Below are the code and all the weights of a small trained network. Each question names an input and a target symbol and asks about switching units off, where a switched-off unit gives its printed mean instead of its output.

import numpy as np


def w(rows, s, z=0):
    codes = np.array(rows[::2]) - 128.0
    scale = np.full(codes.shape[1], s)
    scale[-1] = z or s
    return codes * scale


def f(y):
    return y / 2 * (1 + np.tanh(0.7978845608 * (y + 0.044715 * y**3)))


def softmax(a):
    e = np.exp(a - a.max(-1, keepdims=True))
    return e / e.sum(-1, keepdims=True)


def log_softmax(a):
    a = a - a.max(-1, keepdims=True)
    return a - np.log(np.exp(a).sum(-1, keepdims=True))


def net(x, mask):
    ids = ['αβγδεηθλμξπστφψω'.index(c) for c in x.split()]
    T = len(ids)
    res = E[ids] + P[:T]
    u = 0
    for l in range(2):
        q, k, v = (res @ M[l].T for M in (Q, K, V))
        z = softmax(np.where(np.tri(T) > 0, q @ k.T / 3**0.5, -1e9)) @ v
        res = res + np.where(mask[u], z, O[l][:, -1]) @ O[l][:, :-1]
        u += 1
        y = f(res @ A[l][:, :-1].T + A[l][:, -1])
        res = res + np.where(mask[u : u + 12], y, B[l][:, -1]) @ B[l][:, :-1]
        u += 12
    return log_softmax(res[-1] @ U[:, :-1].T + U[:, -1])


Q, K, V, O, A, B = {}, {}, {}, {}, {}, {}
E = w([
[121,66,229,145,141,138,161],'α',
[192,87,47,149,169,141,87],'β',
[119,114,129,76,152,146,199],'γ',
[103,147,136,134,119,187,175],'δ',
[159,87,161,104,95,112,248],'ε',
[73,138,93,87,140,116,123],'η',
[148,95,215,170,63,172,83],'θ',
[82,173,181,100,241,172,103],'λ',
[127,63,135,123,153,70,122],'μ',
[81,141,79,136,153,72,171],'ξ',
[130,112,128,70,127,67,175],'π',
[76,119,103,173,75,132,143],'σ',
[109,99,211,64,148,129,48],'τ',
[91,138,152,196,119,131,173],'φ',
[107,152,181,215,102,124,77],'ψ',
[87,118,136,222,144,48,86],'ω',
],0.018)
P = w([
[218,246,113,108,125,124,109],'0',
[100,129,135,128,157,166,178],'1',
[101,113,139,136,152,154,167],'2',
[104,100,140,144,149,150,162],'3',
[104,91,140,147,148,146,161],'4',
[107,80,143,149,139,144,161],'5',
[106,77,138,150,139,146,164],'6',
[109,68,138,150,137,145,168],'7',
],0.012)
Q[0] = w([
[216,226,95,129,68,76,82],'L0H1',
[146,57,100,150,162,50,88],'L0H1',
[241,212,130,38,109,2,59],'L0H1',
],0.0087)
K[0] = w([
[37,83,172,99,124,138,133],'L0H1',
[123,200,164,57,131,119,101],'L0H1',
[1,103,179,139,72,100,163],'L0H1',
],0.01)
V[0] = w([
[163,59,157,142,158,10,141],'L0H1',
[93,152,49,6,155,30,150],'L0H1',
[129,2,53,115,127,175,51],'L0H1',
],0.0068)
O[0] = w([
[174,116,60,72,68,48,165,5],'L0H1',
[2,215,97,62,1,140,49,68],'L0H1',
[167,15,45,187,76,220,76,21],'L0H1',
],0.0066,0.0024)
A[0] = w([
[207,170,102,62,140,164,117,179],'L0N1',
[134,158,146,196,106,188,162,99],'L0N2',
[130,126,254,76,78,113,200,140],'L0N3',
[52,165,203,144,68,164,157,146],'L0N4',
[97,71,97,157,56,132,193,1],'L0N5',
[65,154,120,110,102,181,130,44],'L0N6',
[80,130,76,182,134,135,165,98],'L0N7',
[140,94,120,99,33,94,120,170],'L0N8',
[98,57,136,200,94,75,87,247],'L0N9',
[101,48,131,95,162,193,82,159],'L0N10',
[166,87,108,60,99,141,196,140],'L0N11',
[64,55,72,104,81,168,239,153],'L0N12',
],0.0091,0.0055)
B[0] = w([
[81,2,98,162,156,157,76,153],'L0N1',
[216,125,128,178,204,235,165,172],'L0N2',
[32,146,110,85,226,41,68,254],'L0N3',
[85,171,49,84,168,190,142,239],'L0N4',
[30,67,60,129,200,163,77,151],'L0N5',
[95,194,123,143,145,169,68,133],'L0N6',
[150,61,124,48,146,117,70,155],'L0N7',
[137,198,120,176,46,191,75,135],'L0N8',
[120,199,105,25,131,60,252,222],'L0N9',
[69,108,103,188,39,73,172,241],'L0N10',
[135,107,214,177,55,137,60,148],'L0N11',
[109,102,196,86,151,141,166,221],'L0N12',
],0.0069,0.0076)
Q[1] = w([
[69,88,138,146,119,131,219],'L1H1',
[254,134,150,164,63,162,19],'L1H1',
[178,110,105,139,145,125,123],'L1H1',
],0.0099)
K[1] = w([
[159,48,27,176,183,199,95],'L1H1',
[29,137,224,115,111,143,254],'L1H1',
[78,130,132,29,174,201,36],'L1H1',
],0.0062)
V[1] = w([
[114,196,47,109,173,171,238],'L1H1',
[114,103,50,171,70,11,254],'L1H1',
[56,21,179,43,214,66,144],'L1H1',
],0.0065)
O[1] = w([
[119,90,36,76,235,104,44,214],'L1H1',
[123,254,94,137,186,112,127,2],'L1H1',
[232,152,188,75,96,211,13,223],'L1H1',
],0.01,0.0066)
A[1] = w([
[146,103,76,81,198,75,205,71],'L1N1',
[152,98,218,60,91,177,74,48],'L1N2',
[136,202,107,104,86,203,90,144],'L1N3',
[61,115,64,123,176,42,83,2],'L1N4',
[168,51,143,175,39,150,165,145],'L1N5',
[105,251,131,19,180,174,100,129],'L1N6',
[255,103,178,131,52,167,111,13],'L1N7',
[136,42,38,137,129,146,90,171],'L1N8',
[204,102,70,110,5,63,104,111],'L1N9',
[95,247,171,69,94,55,161,38],'L1N10',
[136,174,74,166,127,227,159,123],'L1N11',
[64,170,127,192,172,171,112,56],'L1N12',
],0.008,0.0058)
B[1] = w([
[149,134,87,187,167,171,109,204],'L1N1',
[154,140,121,156,122,176,237,223],'L1N2',
[92,104,166,150,121,70,119,152],'L1N3',
[206,169,98,151,57,204,133,200],'L1N4',
[204,62,66,81,117,125,48,176],'L1N5',
[149,109,103,110,93,51,148,253],'L1N6',
[73,206,70,138,175,109,47,165],'L1N7',
[57,196,201,123,153,135,79,205],'L1N8',
[57,188,158,245,157,178,121,138],'L1N9',
[183,67,194,255,86,150,20,160],'L1N10',
[156,207,139,140,69,151,88,147],'L1N11',
[130,93,135,211,54,110,160,159],'L1N12',
],0.0083,0.015)
U = w([
[93,119,168,164,229,73,167,109],'α',
[94,139,132,139,173,160,23,141],'β',
[142,45,90,127,97,162,116,78],'γ',
[187,133,140,136,64,255,116,2],'δ',
[113,98,208,57,141,151,99,160],'ε',
[109,147,92,18,104,77,126,184],'η',
[183,148,77,86,56,173,114,116],'θ',
[71,166,205,194,102,155,137,180],'λ',
[235,54,132,138,151,141,123,98],'μ',
[185,125,58,64,174,90,134,181],'ξ',
[168,113,183,95,117,71,112,158],'π',
[51,172,70,62,91,172,118,66],'σ',
[110,117,135,82,72,100,63,128],'τ',
[162,165,78,154,164,213,179,47],'φ',
[195,215,155,96,123,144,173,231],'ψ',
[196,119,138,179,136,124,126,107],'ω',
],0.0075,0.0049)

Each question gives the input, a string of symbols that net reads in full, and the target symbol t.
The units are the heads (3 rows each of Q, K, V and O) and the neurons (one row each of A and B). Each row of codes is followed by its name. A weight is (code - 128) times the scale printed after its matrix; where a second scale follows, it is the last column's (O, A, B and U).
mask holds one flag per unit, layer by layer, with each layer's heads first. A switched-off unit (its flag False) gives its mean, the last column of its rows in O or B, instead of its output. The means were averaged over made-up inputs and are rounded, as every weight is.
A unit's drop is (log p(t) with every unit on - log p(t) with that unit switched off) / (log p(t) with every unit on - log p(t) with every unit switched off).
The circuit of an input: a set's keep is (log p(t) with only the set's units on - log p(t) with every unit switched off) / (log p(t) with every unit on - log p(t) with every unit switched off). Starting from the 12 units with the biggest drops (on a tie, the unit counted first), units are removed one at a time, each time the one whose removal leaves the highest keep (on an exact tie, the one counted first), for as long as the keep stays at least 0.8.
units of the circuit, in order: the units of the circuit, biggest drop first
most important unit: the unit with the biggest drop
k most important neurons: the k neurons with the biggest drops, biggest first
top k neurons in layer l: the k neurons of layer l with the biggest drops, biggest first
input σ φ μ α ε δ α λ, target φ: units of the circuit, in order	[L1H1; L1N4; L0N12]
input λ μ π ω α α η μ, target ε: most important unit	L1H1
input η π θ, target σ: units of the circuit, in order	[L0H1; L0N4]
input σ λ λ λ λ, target φ: units of the circuit, in order	[L1H1; L1N4]
input φ λ λ λ, target ξ: units of the circuit, in order	[L1H1; L1N6]
input ω λ β λ α, target α: 2 most important neurons	[L0N3; L1N4]
input α δ ξ α μ, target ψ: units of the circuit, in order	[L1H1; L1N2; L0H1]
input π λ ψ λ, target τ: 2 most important neurons	[L1N6; L1N10]
input δ δ λ β λ ξ φ, target φ: top 4 neurons in layer 0	[L0N9; L0N3; L0N2; L0N12]
input α μ λ λ λ α, target ψ: units of the circuit, in order	[L1H1; L1N2; L0H1]
input π δ α α σ α η α, target τ: 4 most important neurons	[L1N10; L1N6; L0N1; L0N3]
input β λ β, target γ: top 2 neurons in layer 0	[L0N1; L0N9]
input ε λ λ δ φ η ω, target π: 2 most important neurons	[L0N3; L1N10]
input τ σ μ ω, target δ: units of the circuit, in order	[L1H1; L0N1]
input φ γ θ λ α λ λ σ, target ξ: most important unit	L0H1
input α λ β, target β: 2 most important neurons	[L0N3; L1N7]
input δ δ η, target β: 2 most important neurons	[L1N8; L0N9]
input σ β λ σ β β α, target α: top 4 neurons in layer 0	[L0N5; L0N3; L0N9; L0N12]
input σ λ μ α, target φ: 3 most important neurons	[L1N4; L1N1; L0N3]
input σ λ α μ, target φ: top 3 neurons in layer 1	[L1N4; L1N1; L1N6]
input τ τ θ λ β δ, target δ: top 2 neurons in layer 0	[L0N2; L0N4]
input ξ π λ, target θ: most important unit	L1N4
input λ λ λ, target ε: top 3 neurons in layer 0	[L0N9; L0N10; L0N1]
